Here is a tiny trained network, its code and every weight. The questions are about switching its units off for an input and a target symbol, where a switched-off unit gives its printed mean instead of its output.

import numpy as np


def w(rows, s, z=0):
    codes = np.array(rows[::2]) - 128.0
    scale = np.full(codes.shape[1], s)
    scale[-1] = z or s
    return codes * scale


def norm(h):
    return h / np.sqrt((h * h).mean(-1, keepdims=True) + 1e-5)


def f(y):
    return y / 2 * (1 + np.tanh(0.7978845608 * (y + 0.044715 * y**3)))


def softmax(a):
    e = np.exp(a - a.max(-1, keepdims=True))
    return e / e.sum(-1, keepdims=True)


def log_softmax(a):
    a = a - a.max(-1, keepdims=True)
    return a - np.log(np.exp(a).sum(-1, keepdims=True))


def net(x, mask):
    ids = ['εημπψω'.index(c) for c in x.split()]
    T = len(ids)
    res = E[ids] + P[:T]
    u = 0
    for l in range(2):
        q, k, v = (norm(res) @ M[l].T for M in (Q, K, V))
        z = softmax(np.where(np.tri(T) > 0, q @ k.T / 2**0.5, -1e9)) @ v
        res = res + np.where(mask[u], z, O[l][:, -1]) @ O[l][:, :-1]
        u += 1
        y = f(norm(res) @ A[l][:, :-1].T + A[l][:, -1])
        res = res + np.where(mask[u : u + 8], y, B[l][:, -1]) @ B[l][:, :-1]
        u += 8
    return log_softmax(norm(res)[-1] @ U[:, :-1].T + U[:, -1])


Q, K, V, O, A, B = {}, {}, {}, {}, {}, {}
E = w([
[165,190,179,133,149,157,135,153],'ε',
[173,188,188,121,168,127,139,133],'η',
[101,167,196,178,121,106,12,152],'μ',
[197,166,153,167,93,124,167,51],'π',
[178,91,59,139,213,111,45,147],'ψ',
[105,108,116,165,44,45,120,124],'ω',
],0.011)
P = w([
[137,113,3,58,7,213,92,165],'0',
[165,250,15,159,117,29,116,211],'1',
[144,90,43,97,32,177,81,149],'2',
[107,227,117,161,210,83,145,141],'3',
[162,100,114,99,41,202,127,153],'4',
[69,176,168,234,179,128,146,126],'5',
[176,107,166,103,32,215,133,154],'6',
],0.0048)
Q[0] = w([
[48,2,102,49,137,93,89,153],'0.h1',
[115,174,114,191,62,8,109,134],'0.h1',
],0.0056)
K[0] = w([
[76,121,53,74,164,78,32,170],'0.h1',
[101,126,128,137,2,76,125,120],'0.h1',
],0.0078)
V[0] = w([
[41,198,158,93,99,124,156,112],'0.h1',
[130,157,148,254,177,140,169,90],'0.h1',
],0.004)
O[0] = w([
[148,100,5,176,170,94,66,183,5],'0.h1',
[113,140,61,94,91,77,108,140,137],'0.h1',
],0.011,0.0018)
A[0] = w([
[156,85,146,65,22,212,207,70,160],'0.n1',
[175,1,122,67,139,202,173,115,96],'0.n2',
[85,151,228,205,184,139,192,250,73],'0.n3',
[56,115,241,167,170,147,149,19,113],'0.n4',
[118,51,184,57,122,144,23,114,251],'0.n5',
[77,132,150,249,167,180,73,43,248],'0.n6',
[114,176,119,72,35,148,214,196,147],'0.n7',
[41,207,155,185,124,22,117,135,65],'0.n8',
],0.0045,0.0014)
B[0] = w([
[84,108,126,135,119,56,103,106,252],'0.n1',
[167,148,3,163,109,150,162,170,182],'0.n2',
[103,106,163,135,186,95,66,113,153],'0.n3',
[68,167,141,2,110,135,104,145,138],'0.n4',
[154,86,57,141,109,172,211,189,254],'0.n5',
[89,111,112,100,94,130,180,121,225],'0.n6',
[109,99,130,81,124,55,155,75,172],'0.n7',
[121,179,127,191,234,126,133,70,214],'0.n8',
],0.007,0.0028)
Q[1] = w([
[81,212,52,228,112,62,141,3],'1.h1',
[84,24,29,167,106,163,112,213],'1.h1',
],0.0049)
K[1] = w([
[200,199,129,55,47,81,173,4],'1.h1',
[239,152,94,110,91,133,145,252],'1.h1',
],0.0049)
V[1] = w([
[148,41,37,12,205,103,14,117],'1.h1',
[13,250,156,143,126,174,70,113],'1.h1',
],0.0021)
O[1] = w([
[129,208,92,212,8,111,255,76,47],'1.h1',
[127,177,106,177,31,220,79,75,2],'1.h1',
],0.008,0.0007)
A[1] = w([
[73,19,86,131,137,102,183,158,86],'1.n1',
[177,116,172,155,77,134,180,123,244],'1.n2',
[170,121,50,189,101,32,95,87,146],'1.n3',
[206,145,124,107,58,94,149,49,167],'1.n4',
[210,108,79,170,185,132,150,214,250],'1.n5',
[162,103,3,155,122,125,58,119,73],'1.n6',
[197,113,118,134,225,156,191,17,227],'1.n7',
[7,114,156,231,147,196,106,104,179],'1.n8',
],0.0059,0.0014)
B[1] = w([
[236,186,182,174,140,136,107,180,169],'1.n1',
[138,152,83,202,154,101,204,214,175],'1.n2',
[120,125,227,71,210,191,42,142,252],'1.n3',
[50,65,67,118,144,168,172,128,226],'1.n4',
[32,138,149,149,186,107,127,35,244],'1.n5',
[118,188,105,55,144,121,216,252,187],'1.n6',
[176,60,112,169,2,141,125,144,207],'1.n7',
[153,131,126,125,35,140,138,30,180],'1.n8',
],0.0057,0.0044)
U = w([
[62,195,119,110,228,129,70,132,185],'ε',
[146,68,131,233,177,140,126,25,65],'η',
[181,124,111,151,2,182,83,94,193],'μ',
[57,57,138,9,96,117,160,70,145],'π',
[119,135,59,171,138,147,230,173,217],'ψ',
[172,37,212,129,121,94,100,216,5],'ω',
],0.0073,0.0018)

Each question gives the input, a string of symbols that net reads in full, and the target symbol t.
The units are the heads (2 rows each of Q, K, V and O) and the neurons (one row each of A and B). Each row of codes is followed by its name. A weight is (code - 128) times the scale printed after its matrix; where a second scale follows, it is the last column's (O, A, B and U).
mask holds one flag per unit, layer by layer, with each layer's heads first. A switched-off unit (its flag False) gives its mean, the last column of its rows in O or B, instead of its output. The means were averaged over made-up inputs and are rounded, as every weight is.
A unit's drop is (log p(t) with every unit on - log p(t) with that unit switched off) / (log p(t) with every unit on - log p(t) with every unit switched off).
The circuit of an input: a set's keep is (log p(t) with only the set's units on - log p(t) with every unit switched off) / (log p(t) with every unit on - log p(t) with every unit switched off). Starting from the 12 units with the biggest drops (on a tie, the unit counted first), units are removed one at a time, each time the one whose removal leaves the highest keep (on an exact tie, the one counted first), for as long as the keep stays at least 0.8.
circuit, biggest first: the units of the circuit, biggest drop first
k most important neurons: the k neurons with the biggest drops, biggest first
k most important neurons of layer l: the k neurons of layer l with the biggest drops, biggest first
input ψ ω π ψ, target η: 4 most important neurons => (1.n7, 1.n5, 0.n1, 0.n2)
input ψ μ η, target μ: 3 most important neurons => (1.n5, 1.n3, 1.n6)
input μ ω η, target ω: circuit, biggest first => (0.h1, 1.n8, 1.n7)
input ψ ψ π, target π: circuit, biggest first => (0.n1, 1.n4, 1.n3)
input μ ω η ψ μ, target μ: circuit, biggest first => (1.n8, 1.n3)
input ψ π ψ π ε ψ η, target ψ: circuit, biggest first => (1.h1, 1.n2)
input ω ψ ψ η ψ π, target ε: circuit, biggest first => (0.h1, 1.n3)
input π ψ π μ ε, target μ: 2 most important neurons of layer 0 => (0.n6, 0.n5)
input ψ π ψ ψ ω ψ, target π: 2 most important neurons => (0.n4, 0.n6)
input η ψ ω ω, target η: 2 most important neurons of layer 0 => (0.n8, 0.n1)
input ω ε ε, target ω: 3 most important neurons of layer 0 => (0.n2, 0.n5, 0.n7)
input μ ψ η ψ ψ μ π, target π: 3 most important neurons => (0.n1, 1.n4, 0.n5)
input ψ π ε, target π: 2 most important neurons => (0.n7, 0.n5)
input ψ μ μ μ μ μ ε, target μ: 2 most important neurons of layer 1 => (1.n3, 1.n5)
input π ψ π ψ ω π, target μ: 3 most important neurons => (1.n7, 1.n5, 0.n8)
input ψ η ψ ω η π, target ε: circuit, biggest first => (1.n3, 0.h1)
input ω π ψ ω ε ψ, target η: 3 most important neurons of layer 1 => (1.n5, 1.n7, 1.n3)
input ε η ψ μ η, target μ: 3 most important neurons of layer 0 => (0.n5, 0.n6, 0.n2)
input ω η ε, target ω: 4 most important neurons of layer 1 => (1.n5, 1.n8, 1.n6, 1.n3)
input η μ ψ η, target η: 3 most important neurons of layer 1 => (1.n6, 1.n7, 1.n3)
